Here is a tiny trained network, its code and every weight. The questions are about switching its units off for an input and a class, where a switched-off unit gives its printed mean instead of its output.

import numpy as np


def w(rows, s, z=0):
    codes = np.array(rows[::2]) - 128.0
    scale = np.full(codes.shape[1], s)
    scale[-1] = z or s
    return codes * scale


def norm(h):
    return h / np.sqrt((h * h).mean(-1, keepdims=True) + 1e-5)


def f(y):
    return np.maximum(y, 0)


def log_softmax(a):
    a = a - a.max(-1, keepdims=True)
    return a - np.log(np.exp(a).sum(-1, keepdims=True))


def net(x, mask):
    res = np.array(x, float).reshape(1, 4) / 4 @ E
    u = 0
    for l in range(3):
        y = f(norm(res) @ A[l][:, :-1].T + A[l][:, -1])
        res = res + np.where(mask[u : u + 7], y, B[l][:, -1]) @ B[l][:, :-1]
        u += 7
    return log_softmax(norm(res)[-1] @ U[:, :-1].T + U[:, -1])


A, B = {}, {}
E = w([
[134,120,169,144,73,22],'x0',
[181,150,102,52,50,73],'x1',
[59,81,80,60,39,206],'x2',
[159,63,111,2,161,92],'x3',
],0.005)
A[0] = w([
[106,140,175,92,71,94,85],'L0N1',
[187,183,60,57,127,192,2],'L0N2',
[79,141,172,59,51,106,119],'L0N3',
[11,116,149,148,81,214,181],'L0N4',
[197,93,214,86,148,109,44],'L0N5',
[224,178,1,107,81,229,30],'L0N6',
[159,61,84,171,61,67,13],'L0N7',
],0.0061,0.0032)
B[0] = w([
[82,156,87,155,65,156,158],'L0N1',
[186,156,21,111,119,144,166],'L0N2',
[27,183,134,172,166,34,185],'L0N3',
[49,12,131,141,247,210,254],'L0N4',
[90,122,244,112,205,162,165],'L0N5',
[152,113,54,81,203,102,189],'L0N6',
[2,122,184,117,75,53,146],'L0N7',
],0.0057,0.0049)
A[1] = w([
[16,109,64,169,76,198,52],'L1N1',
[78,170,144,212,175,162,253],'L1N2',
[16,199,118,111,97,86,70],'L1N3',
[182,157,245,65,181,134,57],'L1N4',
[180,196,23,60,138,231,135],'L1N5',
[107,133,136,115,1,36,46],'L1N6',
[202,108,70,44,167,83,177],'L1N7',
],0.0076,0.0021)
B[1] = w([
[169,92,168,92,185,151,224],'L1N1',
[190,176,68,127,34,112,253],'L1N2',
[169,68,178,118,47,73,175],'L1N3',
[41,68,159,147,233,71,184],'L1N4',
[92,204,106,20,46,22,212],'L1N5',
[137,22,228,80,112,253,179],'L1N6',
[70,184,104,112,159,100,210],'L1N7',
],0.0072,0.0065)
A[2] = w([
[170,231,119,244,92,157,140],'L2N1',
[90,140,147,149,188,105,4],'L2N2',
[59,84,140,55,164,159,116],'L2N3',
[152,86,197,114,105,146,95],'L2N4',
[180,85,206,101,90,119,23],'L2N5',
[37,76,113,118,113,228,58],'L2N6',
[141,97,201,119,69,116,32],'L2N7',
],0.011,0.0033)
B[2] = w([
[150,47,66,187,2,72,201],'L2N1',
[136,55,166,164,201,85,161],'L2N2',
[146,156,127,220,106,144,254],'L2N3',
[110,86,116,24,184,166,178],'L2N4',
[60,29,180,66,120,192,178],'L2N5',
[234,246,184,154,163,200,220],'L2N6',
[54,103,193,55,55,167,179],'L2N7',
],0.0096,0.0082)
U = w([
[78,78,186,220,240,22,10],'0',
[36,214,62,31,113,68,72],'1',
[37,53,233,53,74,183,168],'2',
[163,72,83,254,33,68,154],'3',
[192,197,159,217,159,239,254],'4',
],0.01,0.0018)

Each question gives the input, the list of numbers given to net, and the class t.
The units are the neurons (one row each of A and B). Each row of codes is followed by its name. A weight is (code - 128) times the scale printed after its matrix; where a second scale follows, it is the last column's (A, B and U).
mask holds one flag per neuron, layer by layer. A switched-off neuron (its flag False) gives its mean, the last column of its row in B, instead of its output. The means were averaged over made-up inputs and are rounded, as every weight is.
A unit's drop is (log p(t) with every unit on - log p(t) with that unit switched off) / (log p(t) with every unit on - log p(t) with every unit switched off).
The circuit of an input: a set's keep is (log p(t) with only the set's units on - log p(t) with every unit switched off) / (log p(t) with every unit on - log p(t) with every unit switched off). Starting from the 12 units with the biggest drops (on a tie, the unit counted first), units are removed one at a time, each time the one whose removal leaves the highest keep (on an exact tie, the one counted first), for as long as the keep stays at least 0.8.
units of the circuit, in order: the units of the circuit, biggest drop first
most important unit: the unit with the biggest drop
k most important neurons: the k neurons with the biggest drops, biggest first
k most important neurons of layer l: the k neurons of layer l with the biggest drops, biggest first
drop when u is switched off: that unit's drop, to one decimal
input [-6,-4,-8,-8], class 3: units of the circuit, in order : L2N1
input [-7,-3,3,6], class 1: 2 most important neurons : L1N5; L0N2
input [-3,7,3,-8], class 1: units of the circuit, in order : L1N5; L0N6
input [-8,-8,-4,8], class 0: 3 most important neurons : L0N4; L2N6; L1N6
input [-8,-6,-3,5], class 1: units of the circuit, in order : L0N4; L1N6; L1N5; L2N6
input [-6,6,-1,-8], class 1: 2 most important neurons : L1N5; L0N6
input [0,8,4,6], class 1: 3 most important neurons : L1N7; L0N2; L0N6
input [8,2,-6,3], class 2: 2 most important neurons : L0N4; L1N6
input [-5,-8,-6,3], class 3: 4 most important neurons : L1N2; L0N4; L2N1; L1N1
input [-3,-5,-7,0], class 3: 2 most important neurons : L1N2; L2N1
input [-7,-8,-6,6], class 0: 2 most important neurons of layer 2 : L2N6; L2N2
input [-3,2,6,-1], class 4: 2 most important neurons : L0N4; L2N3
input [-3,1,-3,3], class 0: 2 most important neurons : L0N5; L1N4
input [5,-6,0,-3], class 3: units of the circuit, in order : L1N2
input [6,-7,4,-8], class 4: 2 most important neurons : L0N4; L2N6
input [-7,3,-7,-3], class 3: drop when L2N1 is switched off : 0.2
input [1,5,-3,5], class 0: drop when L0N5 is switched off : 0.3
input [1,3,7,-7], class 4: drop when L0N4 is switched off : 1.9
input [6,6,-7,1], class 2: drop when L1N6 is switched off : 0.3
input [-6,2,-3,-4], class 1: most important unit : L1N5
